Below are the code and all the weights of a small trained network. Each question names an input and a class and asks about switching units off, where a switched-off unit gives its printed mean instead of its output.

import numpy as np


def w(rows, s, z=0):
    codes = np.array(rows[::2]) - 128.0
    scale = np.full(codes.shape[1], s)
    scale[-1] = z or s
    return codes * scale


def norm(h):
    return h / np.sqrt((h * h).mean(-1, keepdims=True) + 1e-5)


def f(y):
    return np.maximum(y, 0)


def log_softmax(a):
    a = a - a.max(-1, keepdims=True)
    return a - np.log(np.exp(a).sum(-1, keepdims=True))


def net(x, mask):
    res = np.array(x, float).reshape(1, 6) / 4 @ E
    u = 0
    for l in range(4):
        y = f(norm(res) @ A[l][:, :-1].T + A[l][:, -1])
        res = res + np.where(mask[u : u + 8], y, B[l][:, -1]) @ B[l][:, :-1]
        u += 8
    return log_softmax(norm(res)[-1] @ U[:, :-1].T + U[:, -1])


A, B = {}, {}
E = w([
[125,61,2,155,40,82,194,61,76,163,102],'x0',
[180,70,121,189,99,222,147,145,100,106,168],'x1',
[173,95,129,160,122,101,103,126,180,119,88],'x2',
[158,111,112,93,158,147,123,136,89,99,76],'x3',
[120,118,131,124,155,163,153,123,150,192,97],'x4',
[174,174,83,93,102,114,15,88,114,211,141],'x5',
],0.013)
A[0] = w([
[200,130,116,110,100,182,43,136,84,183,157,4],'L0N0',
[80,158,128,78,138,197,134,137,2,166,197,1],'L0N1',
[210,123,128,178,121,218,106,151,92,149,171,75],'L0N2',
[206,112,92,67,179,183,96,133,40,78,35,7],'L0N3',
[139,122,122,141,155,228,155,140,164,255,71,47],'L0N4',
[222,86,129,204,122,108,68,133,204,121,59,7],'L0N5',
[164,147,109,146,77,88,57,145,78,11,193,30],'L0N6',
[111,139,128,206,94,119,119,130,204,186,248,4],'L0N7',
],0.018,0.007)
B[0] = w([
[127,146,103,251,182,81,91,134,155,135,120,247],'L0N0',
[161,164,86,88,76,132,168,146,233,98,188,229],'L0N1',
[98,61,109,110,110,190,83,99,135,85,75,254],'L0N2',
[67,141,221,159,30,125,135,146,132,186,130,233],'L0N3',
[141,80,173,82,193,59,153,69,64,121,207,220],'L0N4',
[141,169,75,85,88,150,172,157,217,105,204,215],'L0N5',
[132,67,169,77,202,84,162,75,82,150,203,223],'L0N6',
[73,143,204,156,45,139,135,142,136,189,112,212],'L0N7',
],0.023,0.0099)
A[1] = w([
[178,127,116,109,130,168,114,152,118,116,51,63],'L1N0',
[109,212,124,20,147,22,80,145,130,143,35,77],'L1N1',
[238,144,156,154,191,171,124,146,94,133,131,47],'L1N2',
[219,112,43,159,83,154,143,138,18,197,106,32],'L1N3',
[181,148,192,110,181,208,65,167,151,128,154,71],'L1N4',
[127,94,167,205,174,190,244,189,98,42,105,76],'L1N5',
[89,143,127,213,185,141,76,150,96,60,83,55],'L1N6',
[167,139,200,144,149,202,1,155,142,114,172,4],'L1N7',
],0.018,0.0032)
B[1] = w([
[119,116,118,114,143,109,132,171,113,144,111,130],'L1N0',
[30,4,82,156,122,129,96,111,202,153,145,215],'L1N1',
[162,195,134,82,156,152,164,128,124,112,110,137],'L1N2',
[176,139,93,74,79,118,125,108,74,170,111,154],'L1N3',
[175,206,135,45,119,167,119,79,96,166,105,214],'L1N4',
[165,133,156,232,163,90,199,130,170,94,89,253],'L1N5',
[149,140,97,100,180,151,163,183,100,146,95,153],'L1N6',
[151,201,108,25,133,153,122,80,84,130,38,237],'L1N7',
],0.016,0.0073)
A[2] = w([
[170,153,74,115,107,156,115,184,149,80,189,114],'L2N0',
[64,170,64,126,151,133,154,182,53,89,160,74],'L2N1',
[163,91,155,117,168,109,84,137,27,110,212,90],'L2N2',
[183,64,98,184,95,244,97,107,60,72,130,3],'L2N3',
[185,80,59,168,50,107,151,122,75,151,140,120],'L2N4',
[88,143,198,151,53,138,102,176,87,156,118,38],'L2N5',
[166,94,51,144,77,154,152,126,93,137,114,98],'L2N6',
[156,168,61,177,143,102,5,147,99,180,154,22],'L2N7',
],0.023,0.0039)
B[2] = w([
[145,165,61,95,121,154,161,208,127,117,134,206],'L2N0',
[168,110,140,124,98,142,155,138,176,136,167,132],'L2N1',
[145,135,162,94,207,114,150,162,54,111,121,217],'L2N2',
[5,15,27,104,136,99,122,129,179,165,54,195],'L2N3',
[157,228,210,42,163,196,86,99,135,111,86,255],'L2N4',
[124,151,160,149,86,153,111,203,45,191,101,246],'L2N5',
[111,206,123,85,160,169,85,106,108,113,162,191],'L2N6',
[222,122,151,251,137,73,139,83,156,49,43,202],'L2N7',
],0.016,0.0093)
A[3] = w([
[145,127,98,39,141,186,119,168,96,200,153,160],'L3N0',
[176,106,77,232,181,157,186,228,89,127,132,3],'L3N1',
[152,103,66,102,106,107,146,175,112,146,179,31],'L3N2',
[177,107,102,237,168,143,149,203,99,93,122,98],'L3N3',
[120,179,59,193,160,113,20,79,134,212,170,26],'L3N4',
[98,116,132,177,147,170,223,224,81,65,108,152],'L3N5',
[181,51,29,191,132,170,93,185,49,197,162,65],'L3N6',
[101,77,42,134,173,75,69,251,118,177,147,105],'L3N7',
],0.017,0.0026)
B[3] = w([
[138,140,77,213,141,132,91,172,38,60,141,254],'L3N0',
[175,111,95,184,118,84,100,133,128,79,104,165],'L3N1',
[87,130,94,168,110,125,118,172,142,75,112,161],'L3N2',
[170,108,124,168,194,125,190,180,108,119,66,179],'L3N3',
[167,88,140,153,137,121,225,193,91,44,58,202],'L3N4',
[188,147,131,217,89,61,33,80,139,147,157,220],'L3N5',
[104,139,99,73,154,11,76,247,144,139,127,134],'L3N6',
[163,48,111,123,80,248,94,80,102,84,94,158],'L3N7',
],0.015,0.0092)
U = w([
[198,130,128,235,139,82,141,103,157,98,76,147],'0',
[89,150,206,158,35,143,131,146,100,199,130,146],'1',
[157,173,47,89,88,147,167,153,211,85,211,129],'2',
[135,59,155,89,214,79,151,77,62,123,202,135],'3',
[72,32,68,119,118,165,97,107,157,127,74,137],'4',
[168,219,119,74,153,183,90,105,71,119,72,133],'5',
[147,110,87,160,149,111,135,188,76,133,136,108],'6',
[161,117,12,134,187,119,153,187,89,250,124,2],'7',
],0.014,0.0075)

Each question gives the input, the list of numbers given to net, and the class t.
The units are the neurons (one row each of A and B). Each row of codes is followed by its name. A weight is (code - 128) times the scale printed after its matrix; where a second scale follows, it is the last column's (A, B and U).
mask holds one flag per neuron, layer by layer. A switched-off neuron (its flag False) gives its mean, the last column of its row in B, instead of its output. The means were averaged over made-up inputs and are rounded, as every weight is.
A unit's drop is (log p(t) with every unit on - log p(t) with that unit switched off) / (log p(t) with every unit on - log p(t) with every unit switched off).
The circuit of an input: a set's keep is (log p(t) with only the set's units on - log p(t) with every unit switched off) / (log p(t) with every unit on - log p(t) with every unit switched off). Starting from the 12 units with the biggest drops (on a tie, the unit counted first), units are removed one at a time, each time the one whose removal leaves the highest keep (on an exact tie, the one counted first), for as long as the keep stays at least 0.8.
units of the circuit, in order: the units of the circuit, biggest drop first
top k neurons: the k neurons with the biggest drops, biggest first
k most important neurons of layer l: the k neurons of layer l with the biggest drops, biggest first
input [-2,-5,0,5,-5,5], class 0: top 3 neurons -> [L0N0; L0N4; L0N7]
input [2,8,-1,5,-1,-3], class 4: units of the circuit, in order -> [L2N3]
input [-8,-7,4,2,8,2], class 3: top 4 neurons -> [L0N4; L1N1; L0N2; L2N4]
input [-3,1,-4,4,3,0], class 1: top 2 neurons -> [L0N3; L0N5]
input [-2,-7,7,0,-7,4], class 2: top 2 neurons -> [L0N5; L0N4]
input [-7,-6,7,2,-8,-6], class 3: units of the circuit, in order -> [L0N6; L0N0]
input [-7,7,3,1,2,-6], class 4: top 3 neurons -> [L0N2; L2N3; L0N0]
input [-5,8,1,0,1,-4], class 4: top 2 neurons -> [L0N2; L2N3]
input [0,8,-2,-6,-4,-6], class 4: 2 most important neurons of layer 0 -> [L0N2; L0N3]
input [-6,7,-4,1,-1,3], class 4: top 2 neurons -> [L0N2; L2N3]
input [-6,3,-4,7,6,4], class 1: top 3 neurons -> [L0N3; L0N6; L0N1]
input [-7,0,3,4,8,8], class 0: top 3 neurons -> [L0N0; L2N7; L0N6]
input [-5,5,-8,2,-5,-7], class 2: top 2 neurons -> [L0N1; L0N0]
input [-8,3,8,-1,1,-2], class 2: units of the circuit, in order -> [L0N5]
input [8,-1,-6,-7,-1,-7], class 5: top 2 neurons -> [L2N4; L0N0]
input [-4,-7,-6,-4,-6,4], class 4: units of the circuit, in order -> [L1N1; L0N3]
input [-3,0,3,8,-7,-2], class 1: 2 most important neurons of layer 0 -> [L0N3; L0N4]
input [2,5,-4,7,-1,6], class 1: 4 most important neurons of layer 0 -> [L0N3; L0N1; L0N2; L0N6]
input [-3,5,3,6,8,-6], class 3: 3 most important neurons of layer 0 -> [L0N4; L0N0; L0N7]
input [-3,-7,4,-8,1,2], class 1: units of the circuit, in order -> [L0N7]
input [6,5,-2,-5,7,6], class 3: 2 most important neurons of layer 0 -> [L0N4; L0N3]
input [4,-8,-1,-5,6,-6], class 4: 3 most important neurons of layer 0 -> [L0N0; L0N3; L0N6]
